Below are the code and all the weights of a small trained network. Each question names an input and a class and asks about switching units off, where a switched-off unit gives its printed mean instead of its output.

import numpy as np


def w(rows, s, z=0):
    codes = np.array(rows[::2]) - 128.0
    scale = np.full(codes.shape[1], s)
    scale[-1] = z or s
    return codes * scale


def f(y):
    return y / 2 * (1 + np.tanh(0.7978845608 * (y + 0.044715 * y**3)))


def log_softmax(a):
    a = a - a.max(-1, keepdims=True)
    return a - np.log(np.exp(a).sum(-1, keepdims=True))


def net(x, mask):
    res = np.array(x, float).reshape(1, 3) / 4 @ E
    y = f(res @ A[0][:, :-1].T + A[0][:, -1])
    res = res + np.where(mask, y, B[0][:, -1]) @ B[0][:, :-1]
    return log_softmax(res[-1] @ U[:, :-1].T + U[:, -1])


A, B = {}, {}
E = w([
[97,225,191,58,41,104,111,132,133],'x0',
[95,148,91,117,141,36,245,196,108],'x1',
[254,55,187,56,137,95,192,126,128],'x2',
],0.0095)
A[0] = w([
[132,185,181,93,2,130,136,136,75,51],'neuron 0',
[126,76,62,203,225,154,155,119,79,60],'neuron 1',
[114,198,192,97,38,92,116,140,110,89],'neuron 2',
[226,95,189,59,111,96,167,122,129,141],'neuron 3',
[109,214,193,66,53,93,93,136,162,166],'neuron 4',
[83,175,83,136,152,138,113,135,120,76],'neuron 5',
[138,83,131,85,111,242,61,104,147,45],'neuron 6',
[98,151,111,90,114,70,218,218,55,62],'neuron 7',
[209,96,205,73,165,95,161,109,127,75],'neuron 8',
[104,142,87,99,128,111,193,154,111,254],'neuron 9',
[86,176,56,145,127,139,85,130,107,87],'neuron 10',
[35,170,83,178,100,177,122,130,126,132],'neuron 11',
[153,121,162,160,96,175,95,36,136,185],'neuron 12',
[75,187,175,53,104,124,147,98,145,73],'neuron 13',
[57,173,72,162,122,102,81,129,138,102],'neuron 14',
[172,125,177,127,122,184,60,98,127,103],'neuron 15',
[104,118,81,165,159,66,205,172,117,92],'neuron 16',
[162,64,76,196,226,122,124,110,119,85],'neuron 17',
],0.0089,0.0093)
B[0] = w([
[241,147,74,30,118,207,154,188,96,186],'neuron 0',
[218,93,68,62,122,206,96,202,137,208],'neuron 1',
[200,118,84,131,182,240,113,145,101,203],'neuron 2',
[48,65,63,107,58,50,125,59,125,238],'neuron 3',
[179,78,64,186,162,231,128,128,170,248],'neuron 4',
[105,90,155,16,95,112,166,106,80,154],'neuron 5',
[105,164,247,50,154,121,29,245,112,174],'neuron 6',
[72,208,238,71,159,135,8,203,98,214],'neuron 7',
[42,49,96,37,11,64,104,72,37,202],'neuron 8',
[66,167,170,254,177,129,78,84,228,252],'neuron 9',
[113,111,87,4,74,77,147,82,87,173],'neuron 10',
[77,64,99,101,62,56,140,64,95,216],'neuron 11',
[72,190,221,200,143,106,66,116,191,213],'neuron 12',
[211,142,77,99,104,188,95,186,91,175],'neuron 13',
[62,84,89,35,81,55,152,82,72,192],'neuron 14',
[42,229,175,97,160,113,33,153,131,182],'neuron 15',
[122,214,210,97,144,153,8,194,89,205],'neuron 16',
[245,92,57,124,176,227,150,190,91,211],'neuron 17',
],0.0077,0.011)
U = w([
[96,83,96,86,82,71,136,88,92,109],'0',
[204,114,83,119,157,193,133,159,124,138],'1',
[100,187,225,114,157,119,109,167,132,54],'2',
[104,108,112,250,162,115,145,57,232,255],'3',
[153,131,128,134,140,114,182,118,135,78],'4',
],0.016,0.011)

Each question gives the input, the list of numbers given to net, and the class t.
The units are the neurons (one row each of A and B). Each row of codes is followed by its name. A weight is (code - 128) times the scale printed after its matrix; where a second scale follows, it is the last column's (A, B and U).
mask holds one flag per neuron, in row order. A switched-off neuron (its flag False) gives its mean, the last column of its row in B, instead of its output. The means were averaged over made-up inputs and are rounded, as every weight is.
A unit's drop is (log p(t) with every unit on - log p(t) with that unit switched off) / (log p(t) with every unit on - log p(t) with every unit switched off).
The circuit of an input: a set's keep is (log p(t) with only the set's units on - log p(t) with every unit switched off) / (log p(t) with every unit on - log p(t) with every unit switched off). Starting from the 12 units with the biggest drops (on a tie, the unit counted first), units are removed one at a time, each time the one whose removal leaves the highest keep (on an exact tie, the one counted first), for as long as the keep stays at least 0.8.
units of the circuit, in order: the units of the circuit, biggest drop first
most important unit: the unit with the biggest drop
k most important neurons: the k neurons with the biggest drops, biggest first
drop when u is switched off: that unit's drop, to one decimal
input [-7,8,-7], class 2: most important unit => neuron 16
input [5,5,-1], class 1: 3 most important neurons => (neuron 4; neuron 2; neuron 12)
input [6,6,-2], class 1: 3 most important neurons => (neuron 4; neuron 2; neuron 0)
input [0,4,3], class 2: 2 most important neurons => (neuron 7; neuron 4)
input [6,-6,5], class 1: 3 most important neurons => (neuron 4; neuron 0; neuron 2)
input [-1,3,-3], class 3: units of the circuit, in order => (neuron 9; neuron 0)
input [-1,-8,-7], class 2: 3 most important neurons => (neuron 6; neuron 12; neuron 15)
input [-8,6,8], class 0: 2 most important neurons => (neuron 8; neuron 3)
input [-1,-7,-8], class 0: 3 most important neurons => (neuron 11; neuron 14; neuron 10)
input [-6,0,6], class 0: 3 most important neurons => (neuron 8; neuron 3; neuron 4)
input [-1,-6,-6], class 0: 4 most important neurons => (neuron 11; neuron 14; neuron 10; neuron 7)
input [1,-6,-6], class 0: 2 most important neurons => (neuron 11; neuron 14)
input [6,-7,7], class 0: 4 most important neurons => (neuron 3; neuron 8; neuron 7; neuron 9)
input [1,6,4], class 2: units of the circuit, in order => (neuron 7)
input [1,-3,-3], class 3: 3 most important neurons => (neuron 7; neuron 8; neuron 16)
input [8,3,7], class 1: 4 most important neurons => (neuron 4; neuron 2; neuron 0; neuron 13)
input [2,6,3], class 2: drop when neuron 7 is switched off => 0.4
input [8,1,-6], class 1: drop when neuron 4 is switched off => 0.5
input [-2,-7,-5], class 2: drop when neuron 6 is switched off => 0.3
input [-6,7,-6], class 2: units of the circuit, in order => (neuron 16)
